Below is a small trained network, with its code and all its weights. Each question gives an input and a class and asks what happens when units are switched off, that is, made to give their printed mean instead of their output.

import numpy as np


def w(rows, s, z=0):
    codes = np.array(rows[::2]) - 128.0
    scale = np.full(codes.shape[1], s)
    scale[-1] = z or s
    return codes * scale


def f(y):
    return y / 2 * (1 + np.tanh(0.7978845608 * (y + 0.044715 * y**3)))


def log_softmax(a):
    a = a - a.max(-1, keepdims=True)
    return a - np.log(np.exp(a).sum(-1, keepdims=True))


def net(x, mask):
    res = np.array(x, float).reshape(1, 5) / 4 @ E
    y = f(res @ A[0][:, :-1].T + A[0][:, -1])
    res = res + np.where(mask, y, B[0][:, -1]) @ B[0][:, :-1]
    return log_softmax(res[-1] @ U[:, :-1].T + U[:, -1])


A, B = {}, {}
E = w([
[128,128,128],'x0',
[128,128,127],'x1',
[75,231,117],'x2',
[40,32,113],'x3',
[79,126,247],'x4',
],0.013)
A[0] = w([
[148,125,123,80],'neuron 0',
[75,145,78,141],'neuron 1',
[27,109,86,226],'neuron 2',
[191,132,190,180],'neuron 3',
[219,136,106,233],'neuron 4',
[174,72,185,196],'neuron 5',
[139,56,123,110],'neuron 6',
[133,36,85,196],'neuron 7',
[101,134,211,187],'neuron 8',
[79,109,254,192],'neuron 9',
[151,215,148,217],'neuron 10',
[207,57,153,254],'neuron 11',
[213,105,129,194],'neuron 12',
],0.017,0.0096)
B[0] = w([
[114,147,144,128],'neuron 0',
[194,117,120,165],'neuron 1',
[201,74,119,214],'neuron 2',
[31,186,163,188],'neuron 3',
[98,171,65,237],'neuron 4',
[26,87,203,199],'neuron 5',
[86,60,177,177],'neuron 6',
[125,34,90,222],'neuron 7',
[169,142,249,210],'neuron 8',
[154,111,223,253],'neuron 9',
[176,210,109,229],'neuron 10',
[36,116,95,235],'neuron 11',
[61,154,106,207],'neuron 12',
],0.013,0.019)
U = w([
[81,156,82,85],'0',
[131,64,97,91],'1',
[198,182,84,233],'2',
[248,101,91,254],'3',
[80,176,183,42],'4',
[130,86,181,106],'5',
[180,199,181,79],'6',
[221,111,179,110],'7',
],0.017,0.0053)

Each question gives the input, the list of numbers given to net, and the class t.
The units are the neurons (one row each of A and B). Each row of codes is followed by its name. A weight is (code - 128) times the scale printed after its matrix; where a second scale follows, it is the last column's (A, B and U).
mask holds one flag per neuron, in row order. A switched-off neuron (its flag False) gives its mean, the last column of its row in B, instead of its output. The means were averaged over made-up inputs and are rounded, as every weight is.
A unit's drop is (log p(t) with every unit on - log p(t) with that unit switched off) / (log p(t) with every unit on - log p(t) with every unit switched off).
The circuit of an input: a set's keep is (log p(t) with only the set's units on - log p(t) with every unit switched off) / (log p(t) with every unit on - log p(t) with every unit switched off). Starting from the 12 units with the biggest drops (on a tie, the unit counted first), units are removed one at a time, each time the one whose removal leaves the highest keep (on an exact tie, the one counted first), for as long as the keep stays at least 0.8.
circuit, biggest first: the units of the circuit, biggest drop first
unit that matters most: the unit with the biggest drop
top k neurons: the k neurons with the biggest drops, biggest first
drop of u: that unit's drop, to one decimal
input [-8,-5,1,8,-7], class 3: unit that matters most	neuron 2
input [-6,0,1,8,4], class 7: top 2 neurons	(neuron 2; neuron 11)
input [-1,-8,1,-6,1], class 6: top 2 neurons	(neuron 10; neuron 11)
input [-4,2,-2,0,0], class 0: circuit, biggest first	(neuron 9; neuron 8)
input [-6,-7,2,-6,-6], class 2: top 3 neurons	(neuron 10; neuron 11; neuron 5)
input [-8,7,-6,-1,-8], class 0: top 2 neurons	(neuron 4; neuron 12)
input [-8,-8,1,-4,0], class 2: top 4 neurons	(neuron 5; neuron 9; neuron 11; neuron 10)
input [0,-4,0,-6,-7], class 0: top 4 neurons	(neuron 12; neuron 2; neuron 4; neuron 8)
input [-4,0,0,2,8], class 5: top 3 neurons	(neuron 5; neuron 10; neuron 9)
input [-8,6,1,-4,-2], class 2: top 2 neurons	(neuron 5; neuron 11)
input [-8,2,0,-1,0], class 0: top 3 neurons	(neuron 9; neuron 8; neuron 5)
input [-6,7,7,1,5], class 7: drop of neuron 3	0.1
input [-4,5,5,7,7], class 7: drop of neuron 9	0.0
input [7,-4,0,8,0], class 1: circuit, biggest first	(neuron 7)
input [4,3,1,-8,5], class 6: drop of neuron 10	1.4
